Below is a small trained network, with its code and all its weights. Each question gives an input and a class and asks what happens when units are switched off, that is, made to give their printed mean instead of their output.

import numpy as np


def w(rows, s, z=0):
    codes = np.array(rows[::2]) - 128.0
    scale = np.full(codes.shape[1], s)
    scale[-1] = z or s
    return codes * scale


def norm(h):
    return h / np.sqrt((h * h).mean(-1, keepdims=True) + 1e-5)


def f(y):
    return y / 2 * (1 + np.tanh(0.7978845608 * (y + 0.044715 * y**3)))


def log_softmax(a):
    a = a - a.max(-1, keepdims=True)
    return a - np.log(np.exp(a).sum(-1, keepdims=True))


def net(x, mask):
    res = np.array(x, float).reshape(1, 7) / 4 @ E
    u = 0
    for l in range(2):
        y = f(norm(res) @ A[l][:, :-1].T + A[l][:, -1])
        res = res + np.where(mask[u : u + 3], y, B[l][:, -1]) @ B[l][:, :-1]
        u += 3
    return log_softmax(norm(res)[-1] @ U[:, :-1].T + U[:, -1])


A, B = {}, {}
E = w([
[129,116,124,127,131,127,120,134,127,149,111],'x0',
[164,204,192,246,92,145,77,104,165,173,100],'x1',
[133,102,143,211,130,2,139,145,153,67,92],'x2',
[140,128,130,133,146,128,141,149,129,141,132],'x3',
[138,129,128,129,139,123,138,123,130,135,125],'x4',
[232,150,150,151,99,209,111,103,61,135,122],'x5',
[124,125,118,138,136,141,140,122,135,117,141],'x6',
],0.0088)
A[0] = w([
[36,119,102,135,114,35,183,145,111,153,169,198],'L0N0',
[3,222,159,182,157,119,93,118,151,216,153,72],'L0N1',
[178,94,98,160,127,98,167,189,68,3,28,1],'L0N2',
],0.0053,0.0038)
B[0] = w([
[124,166,182,111,135,170,149,133,160,106,74,253],'L0N0',
[127,159,145,147,147,80,73,32,96,212,187,193],'L0N1',
[100,66,251,139,166,100,24,26,196,129,184,183],'L0N2',
],0.012,0.0043)
A[1] = w([
[227,46,130,113,126,92,83,115,90,67,190,136],'L1N0',
[156,152,117,253,89,35,128,119,159,107,104,2],'L1N1',
[113,157,170,97,196,94,86,91,124,143,181,50],'L1N2',
],0.0077,0.0044)
B[1] = w([
[147,73,58,194,133,107,100,122,70,216,167,207],'L1N0',
[104,104,10,24,107,215,174,200,94,119,115,255],'L1N1',
[88,148,85,110,176,120,132,143,159,145,168,187],'L1N2',
],0.014,0.0047)
U = w([
[54,180,83,4,121,155,144,208,189,144,86,60],'0',
[106,98,133,172,154,50,47,31,151,231,223,134],'1',
[208,43,65,113,56,180,110,182,22,122,125,250],'2',
[210,220,231,201,41,209,90,92,134,137,102,66],'3',
[130,66,219,141,155,19,149,163,205,21,56,67],'4',
],0.011,0.0017)

Each question gives the input, the list of numbers given to net, and the class t.
The units are the neurons (one row each of A and B). Each row of codes is followed by its name. A weight is (code - 128) times the scale printed after its matrix; where a second scale follows, it is the last column's (A, B and U).
mask holds one flag per neuron, layer by layer. A switched-off neuron (its flag False) gives its mean, the last column of its row in B, instead of its output. The means were averaged over made-up inputs and are rounded, as every weight is.
A unit's drop is (log p(t) with every unit on - log p(t) with that unit switched off) / (log p(t) with every unit on - log p(t) with every unit switched off).
The circuit of an input: a set's keep is (log p(t) with only the set's units on - log p(t) with every unit switched off) / (log p(t) with every unit on - log p(t) with every unit switched off). Starting from all 6 units, units are removed one at a time, each time the one whose removal leaves the highest keep (on an exact tie, the one counted first), for as long as the keep stays at least 0.8.
circuit, biggest first: the units of the circuit, biggest drop first
most important unit: the unit with the biggest drop
top k neurons in layer l: the k neurons of layer l with the biggest drops, biggest first
drop of u: that unit's drop, to one decimal
input [6,1,-2,-6,-1,-6,-8], class 1: most important unit -> L0N1
input [0,2,-3,1,3,1,2], class 3: circuit, biggest first -> [L1N1 L1N0]
input [3,-6,1,-4,-5,6,-6], class 1: circuit, biggest first -> [L0N2 L1N1]
input [-1,5,1,3,4,5,-4], class 2: circuit, biggest first -> [L0N0 L1N1]
input [2,-6,1,6,-8,-6,-2], class 4: top 2 neurons in layer 1 -> [L1N1 L1N2]
input [1,-1,3,-4,5,-1,0], class 4: circuit, biggest first -> [L0N0 L1N1]
input [6,1,4,7,-2,-6,-3], class 0: top 2 neurons in layer 0 -> [L0N1 L0N2]
input [-7,8,1,-1,7,-3,-7], class 0: top 2 neurons in layer 1 -> [L1N1 L1N0]
input [-5,2,8,-1,7,-3,4], class 0: drop of L1N1 -> 1.1
input [0,3,2,-3,6,4,4], class 2: drop of L1N0 -> 0.0
input [-8,3,8,0,-8,8,2], class 2: drop of L1N1 -> 0.3
